Below are the code and all the weights of a small trained network. Each question names an input and a target symbol and asks about switching units off, where a switched-off unit gives its printed mean instead of its output.

import numpy as np


def w(rows, s, z=0):
    codes = np.array(rows[::2]) - 128.0
    scale = np.full(codes.shape[1], s)
    scale[-1] = z or s
    return codes * scale


def f(y):
    return y / 2 * (1 + np.tanh(0.7978845608 * (y + 0.044715 * y**3)))


def softmax(a):
    e = np.exp(a - a.max(-1, keepdims=True))
    return e / e.sum(-1, keepdims=True)


def log_softmax(a):
    a = a - a.max(-1, keepdims=True)
    return a - np.log(np.exp(a).sum(-1, keepdims=True))


def net(x, mask):
    ids = ['ΔΘΠΣΦΨβεζλμ'.index(c) for c in x.split()]
    T = len(ids)
    res = E[ids] + P[:T]
    u = 0
    for l in range(2):
        q, k, v = (res @ M[l].T for M in (Q, K, V))
        z = softmax(np.where(np.tri(T) > 0, q @ k.T / 3**0.5, -1e9)) @ v
        res = res + np.where(mask[u], z, O[l][:, -1]) @ O[l][:, :-1]
        u += 1
        y = f(res @ A[l][:, :-1].T + A[l][:, -1])
        res = res + np.where(mask[u : u + 8], y, B[l][:, -1]) @ B[l][:, :-1]
        u += 8
    return log_softmax(res[-1] @ U[:, :-1].T + U[:, -1])


Q, K, V, O, A, B = {}, {}, {}, {}, {}, {}
E = w([
[205,198,150,170,46,176,125,155,171,104],'Δ',
[134,185,176,228,48,146,142,80,151,220],'Θ',
[230,129,217,145,89,144,84,207,143,97],'Π',
[185,54,180,136,202,133,23,225,86,178],'Σ',
[166,104,112,101,232,53,90,99,122,115],'Φ',
[156,155,92,131,196,26,136,23,118,134],'Ψ',
[79,164,42,179,159,98,110,50,134,197],'β',
[185,128,138,146,142,107,99,135,133,146],'ε',
[255,177,141,98,128,94,153,97,146,42],'ζ',
[94,80,56,134,236,117,29,173,113,164],'λ',
[118,146,83,168,122,181,52,217,163,138],'μ',
],0.012)
P = w([
[130,194,75,80,100,178,175,148,113,112],'0',
[160,124,130,147,104,111,91,129,79,193],'1',
[124,225,154,160,131,24,86,135,97,166],'2',
[51,202,194,140,171,34,119,142,159,117],'3',
[135,51,73,165,112,47,216,171,118,84],'4',
[36,61,136,28,88,71,184,188,168,98],'5',
[101,75,132,40,103,126,59,140,187,158],'6',
[38,130,183,152,164,53,180,167,118,131],'7',
[106,138,155,133,206,147,75,101,191,140],'8',
[181,75,58,247,156,95,122,119,204,102],'9',
],0.012)
Q[0] = w([
[86,160,154,249,158,80,143,161,74,58],'L0H0',
[41,54,135,87,75,111,206,145,116,94],'L0H0',
[182,47,71,186,120,139,191,140,143,126],'L0H0',
],0.016)
K[0] = w([
[184,18,34,141,48,139,182,128,76,123],'L0H0',
[209,195,93,230,120,47,57,151,59,122],'L0H0',
[214,122,103,93,104,158,9,59,149,201],'L0H0',
],0.014)
V[0] = w([
[139,176,120,187,9,73,192,27,156,149],'L0H0',
[68,96,20,255,95,208,41,153,174,207],'L0H0',
[210,86,211,158,20,186,109,244,147,85],'L0H0',
],0.0068)
O[0] = w([
[151,170,92,224,155,160,53,72,246,126,151],'L0H0',
[127,183,218,61,169,151,128,55,149,113,253],'L0H0',
[128,103,101,70,51,122,104,108,198,150,124],'L0H0',
],0.013,0.0043)
A[0] = w([
[74,106,136,115,89,108,206,167,2,112,128],'L0N0',
[182,74,88,252,122,101,88,111,175,81,48],'L0N1',
[169,58,187,118,179,31,47,136,137,139,133],'L0N2',
[63,109,164,141,120,132,178,155,186,61,165],'L0N3',
[169,222,116,122,105,42,87,150,115,92,106],'L0N4',
[113,140,42,105,177,100,161,70,112,118,210],'L0N5',
[49,118,198,168,135,17,141,135,179,171,129],'L0N6',
[246,53,160,149,136,73,200,121,173,81,246],'L0N7',
],0.0066,0.012)
B[0] = w([
[112,220,96,198,98,71,134,67,200,114,200],'L0N0',
[62,119,163,76,97,139,254,107,157,79,213],'L0N1',
[126,182,116,146,55,155,177,83,161,121,197],'L0N2',
[165,117,98,123,133,121,103,115,87,158,173],'L0N3',
[132,48,129,145,109,160,162,95,147,172,152],'L0N4',
[161,140,202,161,63,170,106,190,124,151,224],'L0N5',
[160,89,69,91,129,175,99,176,115,99,209],'L0N6',
[64,122,77,142,159,143,68,185,125,157,255],'L0N7',
],0.0096,0.0087)
Q[1] = w([
[85,226,133,136,106,174,78,200,184,235],'L1H0',
[254,5,95,105,163,80,188,22,84,35],'L1H0',
[172,45,135,99,156,65,135,101,90,107],'L1H0',
],0.0085)
K[1] = w([
[231,254,85,90,114,204,199,204,105,156],'L1H0',
[29,13,204,143,183,25,69,102,152,113],'L1H0',
[42,75,192,148,145,89,93,102,132,106],'L1H0',
],0.0082)
V[1] = w([
[124,112,70,13,20,218,54,114,132,80],'L1H0',
[182,100,126,183,160,252,124,58,176,43],'L1H0',
[200,73,3,187,80,106,162,203,200,67],'L1H0',
],0.005)
O[1] = w([
[205,126,140,137,189,9,169,149,203,158,254],'L1H0',
[116,254,40,88,184,186,192,150,120,176,211],'L1H0',
[39,147,235,135,138,102,122,181,175,175,42],'L1H0',
],0.0093,0.0039)
A[1] = w([
[236,55,62,110,133,76,229,74,135,93,167],'L1N0',
[148,74,201,169,118,68,137,141,163,97,2],'L1N1',
[121,126,82,109,104,167,118,120,47,89,29],'L1N2',
[245,78,132,155,175,60,222,139,172,158,125],'L1N3',
[188,181,37,80,145,172,154,120,116,157,17],'L1N4',
[148,137,115,2,40,130,99,108,209,154,102],'L1N5',
[103,121,73,83,44,47,137,197,83,162,58],'L1N6',
[102,200,101,78,185,96,166,167,164,208,13],'L1N7',
],0.0079)
B[1] = w([
[175,126,193,146,178,247,139,194,170,139,214],'L1N0',
[127,84,61,108,176,233,192,87,82,197,175],'L1N1',
[87,121,201,135,164,98,208,123,255,39,170],'L1N2',
[49,224,148,44,93,131,53,89,64,102,246],'L1N3',
[103,73,179,108,130,89,36,109,183,200,238],'L1N4',
[99,99,54,175,197,106,189,75,41,132,252],'L1N5',
[191,37,222,211,184,146,154,101,153,40,183],'L1N6',
[222,74,93,104,33,184,166,127,110,52,230],'L1N7',
],0.0077,0.015)
U = w([
[118,198,133,100,52,82,147,127,142,84,152],'Δ',
[143,146,19,142,89,147,131,135,117,166,163],'Θ',
[103,114,142,40,123,150,143,112,74,139,159],'Π',
[139,73,104,168,158,145,132,99,84,154,87],'Σ',
[104,110,154,108,18,114,1,170,161,155,184],'Φ',
[64,173,64,159,147,202,205,147,53,108,53],'Ψ',
[99,155,121,135,122,155,134,68,214,119,71],'β',
[120,165,83,194,142,13,98,186,144,158,249],'ε',
[132,114,185,119,84,163,176,171,175,145,87],'ζ',
[153,134,139,164,101,138,169,61,100,48,71],'λ',
[169,163,171,145,177,176,96,124,116,110,134],'μ',
],0.0056,0.011)

Each question gives the input, a string of symbols that net reads in full, and the target symbol t.
The units are the heads (3 rows each of Q, K, V and O) and the neurons (one row each of A and B). Each row of codes is followed by its name. A weight is (code - 128) times the scale printed after its matrix; where a second scale follows, it is the last column's (O, A, B and U).
mask holds one flag per unit, layer by layer, with each layer's heads first. A switched-off unit (its flag False) gives its mean, the last column of its rows in O or B, instead of its output. The means were averaged over made-up inputs and are rounded, as every weight is.
A unit's drop is (log p(t) with every unit on - log p(t) with that unit switched off) / (log p(t) with every unit on - log p(t) with every unit switched off).
The circuit of an input: a set's keep is (log p(t) with only the set's units on - log p(t) with every unit switched off) / (log p(t) with every unit on - log p(t) with every unit switched off). Starting from the 12 units with the biggest drops (on a tie, the unit counted first), units are removed one at a time, each time the one whose removal leaves the highest keep (on an exact tie, the one counted first), for as long as the keep stays at least 0.8.
circuit, biggest first: the units of the circuit, biggest drop first
top k neurons: the k neurons with the biggest drops, biggest first
top k neurons in layer l: the k neurons of layer l with the biggest drops, biggest first
input Φ Θ Π, target Φ: top 2 neurons in layer 1 => (L1N5; L1N2)
input Π μ μ Θ Π Θ Π μ Φ Ψ, target Σ: top 2 neurons in layer 1 => (L1N1; L1N6)
input β λ Π Φ Θ ζ μ Θ ε Θ, target Π: circuit, biggest first => (L0H0)
input Ψ Θ λ Ψ μ Ψ, target Δ: top 3 neurons => (L0N0; L1N5; L1N1)
input ε Ψ ε Π, target ε: top 3 neurons => (L1N7; L1N3; L1N4)
input ζ μ μ μ Ψ μ Σ Ψ, target ζ: circuit, biggest first => (L1H0; L0H0; L0N1; L1N7)
input μ μ Φ, target Π: top 4 neurons => (L1N3; L1N6; L1N5; L0N0)
input β Φ λ Δ Π μ μ β, target Σ: top 4 neurons => (L1N5; L1N6; L1N4; L1N3)
input μ μ ζ β, target μ: top 3 neurons => (L1N0; L0N6; L0N7)
input Φ Θ Θ ε Θ Π Θ Θ, target β: top 2 neurons => (L0N1; L1N4)
input Φ μ Θ Ψ μ μ μ μ, target Φ: circuit, biggest first => (L1H0; L0H0)
input Σ Ψ Φ Θ Θ λ Ψ, target Σ: circuit, biggest first => (L1H0; L1N1; L0H0)
input Ψ ζ Σ Φ Θ μ β Θ, target Ψ: top 3 neurons in layer 1 => (L1N4; L1N2; L1N6)
input ζ λ Φ Σ Φ Φ β μ Π Σ, target ζ: circuit, biggest first => (L1H0; L0H0; L1N7)
input ε Θ μ Π Φ Σ Ψ Ψ μ, target ε: top 2 neurons in layer 0 => (L0N0; L0N1)
input Θ Ψ Φ μ Θ Θ μ μ, target Θ: circuit, biggest first => (L1H0; L0H0; L1N7)
input Σ Ψ β ε Θ Δ μ Σ μ, target Σ: top 2 neurons => (L1N1; L1N5)
input Φ Π μ μ Π, target Φ: circuit, biggest first => (L0H0)
input μ ε μ Θ Θ, target Φ: circuit, biggest first => (L1N5; L1N3; L1H0)
input μ β μ β μ β Ψ Δ, target Π: circuit, biggest first => (L0H0; L1N3; L0N0; L1H0)
input ζ Φ Θ μ ζ ε β μ μ, target ζ: circuit, biggest first => (L1H0; L0H0; L1N7)
input Θ μ λ Θ Ψ, target Θ: top neuron in layer 1 => (L1N3)
input μ Θ ζ ε, target Π: top 2 neurons => (L1N3; L1N6)
input μ β Π μ ε μ λ λ, target μ: top 4 neurons => (L1N0; L1N4; L0N0; L0N7)
input μ μ β Π, target Π: top 2 neurons => (L1N3; L1N6)
input μ Θ Φ μ Δ Ψ, target μ: top 2 neurons => (L1N0; L1N6)
